Here is a tiny trained network, its code and every weight. The questions are about switching its units off for an input and a class, where a switched-off unit gives its printed mean instead of its output.

import numpy as np


def w(rows, s, z=0):
    codes = np.array(rows[::2]) - 128.0
    scale = np.full(codes.shape[1], s)
    scale[-1] = z or s
    return codes * scale


def f(y):
    return y / 2 * (1 + np.tanh(0.7978845608 * (y + 0.044715 * y**3)))


def log_softmax(a):
    a = a - a.max(-1, keepdims=True)
    return a - np.log(np.exp(a).sum(-1, keepdims=True))


def net(x, mask):
    res = np.array(x, float).reshape(1, 3) / 4 @ E
    y = f(res @ A[0][:, :-1].T + A[0][:, -1])
    res = res + np.where(mask, y, B[0][:, -1]) @ B[0][:, :-1]
    return log_softmax(res[-1] @ U[:, :-1].T + U[:, -1])


A, B = {}, {}
E = w([
[97,63,67,99,220,123,224,241,27,168,217,54],'x0',
[149,72,40,112,75,156,155,47,71,85,121,71],'x1',
[90,125,145,70,169,154,202,8,130,198,153,172],'x2',
],0.012)
A[0] = w([
[110,178,110,107,151,193,172,74,127,179,129,137,23],'N0',
[134,117,72,94,180,94,207,228,79,167,157,67,99],'N1',
[134,144,176,98,189,86,138,242,156,180,138,172,64],'N2',
[134,83,155,99,254,211,199,28,121,166,197,169,140],'N3',
[170,57,20,87,46,151,167,92,80,57,165,72,49],'N4',
[89,105,130,143,199,152,157,154,86,173,108,71,1],'N5',
[170,120,79,188,116,93,107,233,103,52,85,89,43],'N6',
],0.008,0.006)
B[0] = w([
[194,183,132,113,229,111,178,159,85,68,111,133,158],'N0',
[140,104,159,191,79,69,81,60,164,117,54,152,253],'N1',
[90,142,209,185,188,232,124,142,146,152,161,100,188],'N2',
[124,201,101,151,77,124,194,154,75,123,135,158,236],'N3',
[53,127,155,151,185,197,159,136,229,174,174,105,221],'N4',
[142,112,117,200,124,146,138,65,145,11,76,135,177],'N5',
[152,190,104,59,145,79,243,191,94,107,91,118,195],'N6',
],0.011,0.018)
U = w([
[160,126,139,150,47,95,106,30,171,55,36,161,90],'0',
[143,184,84,101,137,63,222,187,58,107,126,138,94],'1',
[84,134,142,137,171,223,143,128,183,156,169,111,96],'2',
[79,86,94,149,22,75,122,151,67,210,137,135,253],'3',
[158,59,111,38,131,78,96,116,50,132,226,135,87],'4',
[149,45,78,91,129,84,72,127,22,143,204,118,87],'5',
[140,70,81,55,118,53,63,121,35,144,253,116,79],'6',
],0.011,0.025)

Each question gives the input, the list of numbers given to net, and the class t.
The units are the neurons (one row each of A and B). Each row of codes is followed by its name. A weight is (code - 128) times the scale printed after its matrix; where a second scale follows, it is the last column's (A, B and U).
mask holds one flag per neuron, in row order. A switched-off neuron (its flag False) gives its mean, the last column of its row in B, instead of its output. The means were averaged over made-up inputs and are rounded, as every weight is.
A unit's drop is (log p(t) with every unit on - log p(t) with that unit switched off) / (log p(t) with every unit on - log p(t) with every unit switched off).
The circuit of an input: a set's keep is (log p(t) with only the set's units on - log p(t) with every unit switched off) / (log p(t) with every unit on - log p(t) with every unit switched off). Starting from all 7 units, units are removed one at a time, each time the one whose removal leaves the highest keep (on an exact tie, the one counted first), for as long as the keep stays at least 0.8.
units of the circuit, in order: the units of the circuit, biggest drop first
unit that matters most: the unit with the biggest drop
k most important neurons: the k neurons with the biggest drops, biggest first
drop when u is switched off: that unit's drop, to one decimal
input [-5,-4,-7], class 1: unit that matters most : N1
input [4,-6,6], class 1: 3 most important neurons : (N3 N4 N0)
input [-2,-2,3], class 3: 3 most important neurons : (N1 N6 N4)
input [-4,-7,7], class 1: 2 most important neurons : (N4 N3)
input [1,5,5], class 1: 4 most important neurons : (N3 N2 N0 N1)
input [-7,-3,8], class 1: units of the circuit, in order : (N1 N0)
input [-2,-3,2], class 3: units of the circuit, in order : (N4 N1 N5 N6)
input [3,-8,8], class 1: 2 most important neurons : (N3 N4)
input [-2,-2,-3], class 3: 3 most important neurons : (N1 N4 N5)
input [7,-1,5], class 0: 2 most important neurons : (N1 N5)
input [-5,-6,3], class 2: 2 most important neurons : (N1 N5)
input [2,3,2], class 3: units of the circuit, in order : (N2 N6 N5)
input [2,-1,-2], class 3: units of the circuit, in order : (N5 N0)
input [3,3,-1], class 3: units of the circuit, in order : (N0)
input [0,-3,4], class 1: 2 most important neurons : (N4 N1)
input [-6,8,-1], class 2: units of the circuit, in order : (N4 N1)
input [-3,6,8], class 1: 2 most important neurons : (N3 N0)
input [0,2,0], class 3: 2 most important neurons : (N2 N4)
input [-7,5,8], class 1: 3 most important neurons : (N1 N0 N3)
input [-3,2,0], class 3: unit that matters most : N1
input [5,-2,-3], class 0: drop when N1 is switched off : 0.6
input [8,-5,-3], class 0: drop when N1 is switched off : 0.9
input [7,-3,4], class 0: drop when N1 is switched off : 0.6
